Below is a small trained network, with its code and all its weights. Each question gives an input and a class and asks what happens when units are switched off, that is, made to give their printed mean instead of their output.

import numpy as np


def w(rows, s, z=0):
    codes = np.array(rows[::2]) - 128.0
    scale = np.full(codes.shape[1], s)
    scale[-1] = z or s
    return codes * scale


def f(y):
    return y / 2 * (1 + np.tanh(0.7978845608 * (y + 0.044715 * y**3)))


def log_softmax(a):
    a = a - a.max(-1, keepdims=True)
    return a - np.log(np.exp(a).sum(-1, keepdims=True))


def net(x, mask):
    res = np.array(x, float).reshape(1, 8) / 4 @ E
    y = f(res @ A[0][:, :-1].T + A[0][:, -1])
    res = res + np.where(mask, y, B[0][:, -1]) @ B[0][:, :-1]
    return log_softmax(res[-1] @ U[:, :-1].T + U[:, -1])


A, B = {}, {}
E = w([
[97,88,137,100,132],'x0',
[180,27,29,131,118],'x1',
[99,193,46,142,115],'x2',
[213,122,103,253,136],'x3',
[145,190,109,10,65],'x4',
[98,225,126,97,122],'x5',
[104,103,35,105,166],'x6',
[110,55,99,161,18],'x7',
],0.0063)
A[0] = w([
[158,176,78,172,144,255],'N0',
[180,97,200,79,91,232],'N1',
[141,124,117,134,177,64],'N2',
[86,177,111,149,55,202],'N3',
[109,249,188,79,205,150],'N4',
[74,81,84,137,167,176],'N5',
[210,170,169,166,155,197],'N6',
[131,61,199,122,141,234],'N7',
[149,93,71,94,136,136],'N8',
[131,120,137,127,159,76],'N9',
],0.017,0.0047)
B[0] = w([
[177,92,67,120,151,191],'N0',
[171,120,40,151,144,191],'N1',
[72,102,118,145,72,137],'N2',
[164,205,172,63,189,182],'N3',
[154,211,132,81,5,250],'N4',
[144,178,139,191,200,174],'N5',
[147,51,98,162,155,197],'N6',
[206,112,154,139,123,201],'N7',
[98,112,29,160,132,168],'N8',
[95,103,141,132,81,130],'N9',
],0.022,0.015)
U = w([
[78,147,225,132,164,76],'0',
[168,182,67,55,66,218],'1',
[213,77,72,213,163,231],'2',
[47,81,129,121,86,35],'3',
[2,86,155,146,97,5],'4',
[76,125,70,183,161,39],'5',
[100,123,165,171,76,4],'6',
],0.009,0.0028)

Each question gives the input, the list of numbers given to net, and the class t.
The units are the neurons (one row each of A and B). Each row of codes is followed by its name. A weight is (code - 128) times the scale printed after its matrix; where a second scale follows, it is the last column's (A, B and U).
mask holds one flag per neuron, in row order. A switched-off neuron (its flag False) gives its mean, the last column of its row in B, instead of its output. The means were averaged over made-up inputs and are rounded, as every weight is.
A unit's drop is (log p(t) with every unit on - log p(t) with that unit switched off) / (log p(t) with every unit on - log p(t) with every unit switched off).
The circuit of an input: a set's keep is (log p(t) with only the set's units on - log p(t) with every unit switched off) / (log p(t) with every unit on - log p(t) with every unit switched off). Starting from all 10 units, units are removed one at a time, each time the one whose removal leaves the highest keep (on an exact tie, the one counted first), for as long as the keep stays at least 0.8.
units of the circuit, in order: the units of the circuit, biggest drop first
k most important neurons: the k neurons with the biggest drops, biggest first
drop of u: that unit's drop, to one decimal
input [-4,8,1,-4,5,-4,3,-5], class 5: units of the circuit, in order -> [N4 N7 N6 N8]
input [3,-5,-2,7,3,-1,-5,6], class 2: units of the circuit, in order -> [N4]
input [5,5,8,-3,-6,4,-1,1], class 2: 2 most important neurons -> [N4 N5]
input [3,4,-2,-4,-8,8,7,-4], class 5: 2 most important neurons -> [N5 N7]
input [-6,5,-2,0,8,-4,-4,3], class 2: 2 most important neurons -> [N4 N1]
input [-7,7,-7,-7,-2,7,1,-1], class 2: 2 most important neurons -> [N4 N3]
input [6,3,6,6,4,-2,2,-8], class 2: 2 most important neurons -> [N4 N0]
input [-2,-4,8,-8,-3,0,7,7], class 0: 2 most important neurons -> [N4 N3]
input [-1,6,3,-7,-3,8,5,6], class 5: 2 most important neurons -> [N4 N7]
input [-4,2,7,1,5,-7,-5,-3], class 2: drop of N4 -> 1.9
input [-2,1,-2,-5,7,-6,7,0], class 2: drop of N4 -> 1.1
input [5,8,1,-2,7,-4,-2,-6], class 2: drop of N4 -> 1.5
